Here is a tiny trained network, its code and every weight. The questions are about switching its units off for an input and a target symbol, where a switched-off unit gives its printed mean instead of its output.

import numpy as np


def w(rows, s, z=0):
    codes = np.array(rows[::2]) - 128.0
    scale = np.full(codes.shape[1], s)
    scale[-1] = z or s
    return codes * scale


def f(y):
    return np.maximum(y, 0)


def softmax(a):
    e = np.exp(a - a.max(-1, keepdims=True))
    return e / e.sum(-1, keepdims=True)


def log_softmax(a):
    a = a - a.max(-1, keepdims=True)
    return a - np.log(np.exp(a).sum(-1, keepdims=True))


def net(x, mask):
    ids = ['αβγδεζθλμστφψ'.index(c) for c in x.split()]
    T = len(ids)
    res = E[ids] + P[:T]
    u = 0
    for l in range(2):
        q, k, v = (res @ M[l].T for M in (Q, K, V))
        z = softmax(np.where(np.tri(T) > 0, q @ k.T / 2**0.5, -1e9)) @ v
        res = res + np.where(mask[u], z, O[l][:, -1]) @ O[l][:, :-1]
        u += 1
        y = f(res @ A[l][:, :-1].T + A[l][:, -1])
        res = res + np.where(mask[u : u + 16], y, B[l][:, -1]) @ B[l][:, :-1]
        u += 16
    return log_softmax(res[-1] @ U[:, :-1].T + U[:, -1])


Q, K, V, O, A, B = {}, {}, {}, {}, {}, {}
E = w([
[142,175,125],'α',
[74,173,72],'β',
[142,173,123],'γ',
[182,150,149],'δ',
[132,171,113],'ε',
[139,172,120],'ζ',
[197,151,161],'θ',
[87,137,228],'λ',
[147,48,119],'μ',
[64,81,108],'σ',
[31,93,100],'τ',
[2,240,192],'φ',
[165,156,118],'ψ',
],0.019)
P = w([
[119,133,3],'0',
[77,122,97],'1',
[73,134,130],'2',
[90,135,136],'3',
[97,132,148],'4',
[102,137,152],'5',
[113,138,156],'6',
[119,136,160],'7',
[122,128,165],'8',
[125,132,169],'9',
[132,137,173],'10',
[129,140,178],'11',
],0.0051)
Q[0] = w([
[217,255,7],'L0H0',
[204,88,56],'L0H0',
],0.0056)
K[0] = w([
[212,254,111],'L0H0',
[253,144,62],'L0H0',
],0.0041)
V[0] = w([
[152,219,4],'L0H0',
[83,34,64],'L0H0',
],0.004)
O[0] = w([
[223,138,63,93],'L0H0',
[64,214,255,1],'L0H0',
],0.009,0.00053)
A[0] = w([
[213,140,126,124],'L0N0',
[93,13,58,144],'L0N1',
[199,160,67,112],'L0N2',
[162,144,159,133],'L0N3',
[180,111,111,49],'L0N4',
[241,37,209,64],'L0N5',
[127,64,167,110],'L0N6',
[198,12,111,139],'L0N7',
[92,39,206,92],'L0N8',
[112,145,61,3],'L0N9',
[158,72,176,143],'L0N10',
[104,85,167,83],'L0N11',
[124,90,59,142],'L0N12',
[89,121,117,172],'L0N13',
[210,137,189,102],'L0N14',
[124,131,126,104],'L0N15',
],0.011,0.0079)
B[0] = w([
[81,93,62,205],'L0N0',
[110,11,196,229],'L0N1',
[104,158,107,217],'L0N2',
[100,83,74,173],'L0N3',
[222,169,118,131],'L0N4',
[166,180,99,203],'L0N5',
[118,181,119,189],'L0N6',
[193,128,209,220],'L0N7',
[176,161,12,254],'L0N8',
[168,232,163,132],'L0N9',
[161,208,104,209],'L0N10',
[178,123,92,176],'L0N11',
[56,76,171,182],'L0N12',
[155,127,158,231],'L0N13',
[1,143,117,179],'L0N14',
[116,136,109,128],'L0N15',
],0.0068,0.0044)
Q[1] = w([
[130,44,128],'L1H0',
[20,4,87],'L1H0',
],0.0037)
K[1] = w([
[164,89,70],'L1H0',
[153,196,7],'L1H0',
],0.012)
V[1] = w([
[133,254,185],'L1H0',
[190,157,177],'L1H0',
],0.0088)
O[1] = w([
[43,185,73,248],'L1H0',
[198,245,155,34],'L1H0',
],0.011,0.0016)
A[1] = w([
[84,183,159,56],'L1N0',
[76,94,146,112],'L1N1',
[113,69,134,122],'L1N2',
[134,182,116,113],'L1N3',
[122,147,47,90],'L1N4',
[77,90,145,138],'L1N5',
[193,162,116,176],'L1N6',
[89,123,122,85],'L1N7',
[93,123,227,156],'L1N8',
[119,8,167,2],'L1N9',
[104,102,139,217],'L1N10',
[128,182,144,64],'L1N11',
[82,138,135,130],'L1N12',
[76,166,77,83],'L1N13',
[151,129,160,192],'L1N14',
[195,182,110,150],'L1N15',
],0.014,0.0085)
B[1] = w([
[169,117,131,191],'L1N0',
[193,94,155,186],'L1N1',
[96,167,132,179],'L1N2',
[149,168,131,191],'L1N3',
[207,109,149,208],'L1N4',
[150,114,156,198],'L1N5',
[116,114,168,215],'L1N6',
[163,135,119,167],'L1N7',
[145,101,59,203],'L1N8',
[127,201,72,202],'L1N9',
[77,112,133,251],'L1N10',
[141,96,97,153],'L1N11',
[132,155,142,212],'L1N12',
[147,119,102,254],'L1N13',
[9,85,91,189],'L1N14',
[132,129,204,201],'L1N15',
],0.011,0.0064)
U = w([
[6,106,67,171],'α',
[37,89,149,224],'β',
[143,45,184,183],'γ',
[161,191,69,106],'δ',
[65,229,108,225],'ε',
[131,113,106,101],'ζ',
[111,153,128,217],'θ',
[133,102,108,65],'λ',
[110,122,113,16],'μ',
[141,87,96,3],'σ',
[43,201,196,185],'τ',
[125,122,92,120],'φ',
[186,108,171,227],'ψ',
],0.016,0.004)

Each question gives the input, a string of symbols that net reads in full, and the target symbol t.
The units are the heads (2 rows each of Q, K, V and O) and the neurons (one row each of A and B). Each row of codes is followed by its name. A weight is (code - 128) times the scale printed after its matrix; where a second scale follows, it is the last column's (O, A, B and U).
mask holds one flag per unit, layer by layer, with each layer's heads first. A switched-off unit (its flag False) gives its mean, the last column of its rows in O or B, instead of its output. The means were averaged over made-up inputs and are rounded, as every weight is.
A unit's drop is (log p(t) with every unit on - log p(t) with that unit switched off) / (log p(t) with every unit on - log p(t) with every unit switched off).
top k neurons: the k neurons with the biggest drops, biggest first
top k neurons in layer l: the k neurons of layer l with the biggest drops, biggest first
drop of u: that unit's drop, to one decimal
input μ γ β θ λ μ δ, target τ: top 2 neurons in layer 0	(L0N8; L0N1)
input α λ γ λ ψ δ μ φ β μ, target β: top neuron	(L1N14)
input μ β σ α τ γ, target α: top 2 neurons in layer 1	(L1N4; L1N1)
input δ σ σ ψ μ ζ θ θ ψ δ μ, target β: top 2 neurons in layer 0	(L0N1; L0N5)
input μ μ θ δ, target τ: top 2 neurons	(L0N1; L1N8)
input β φ γ α λ, target ε: top 2 neurons in layer 0	(L0N8; L0N1)
input τ λ ε θ λ μ ε μ μ α α, target τ: top 2 neurons in layer 0	(L0N8; L0N1)
input λ δ γ φ β θ, target δ: top 2 neurons in layer 0	(L0N1; L0N14)
input τ μ ε, target α: top 2 neurons in layer 0	(L0N8; L0N10)
input ψ δ α σ δ μ α μ μ ζ, target τ: top 2 neurons in layer 0	(L0N7; L0N1)
input λ λ ψ σ β β λ ζ β τ α, target α: top 4 neurons in layer 0	(L0N8; L0N10; L0N5; L0N7)
input σ γ σ τ β λ, target α: top 2 neurons in layer 1	(L1N8; L1N4)
input β ψ β φ λ, target δ: top 2 neurons in layer 0	(L0N1; L0N8)
input λ φ θ, target δ: top neuron	(L0N1)
input τ σ ε, target α: top 2 neurons	(L1N4; L1N15)
input ε μ λ σ σ γ, target β: drop of L1N9	0.1
input τ μ ζ, target α: drop of L0N3	0.0
input μ μ λ ε, target τ: drop of L1N12	0.0
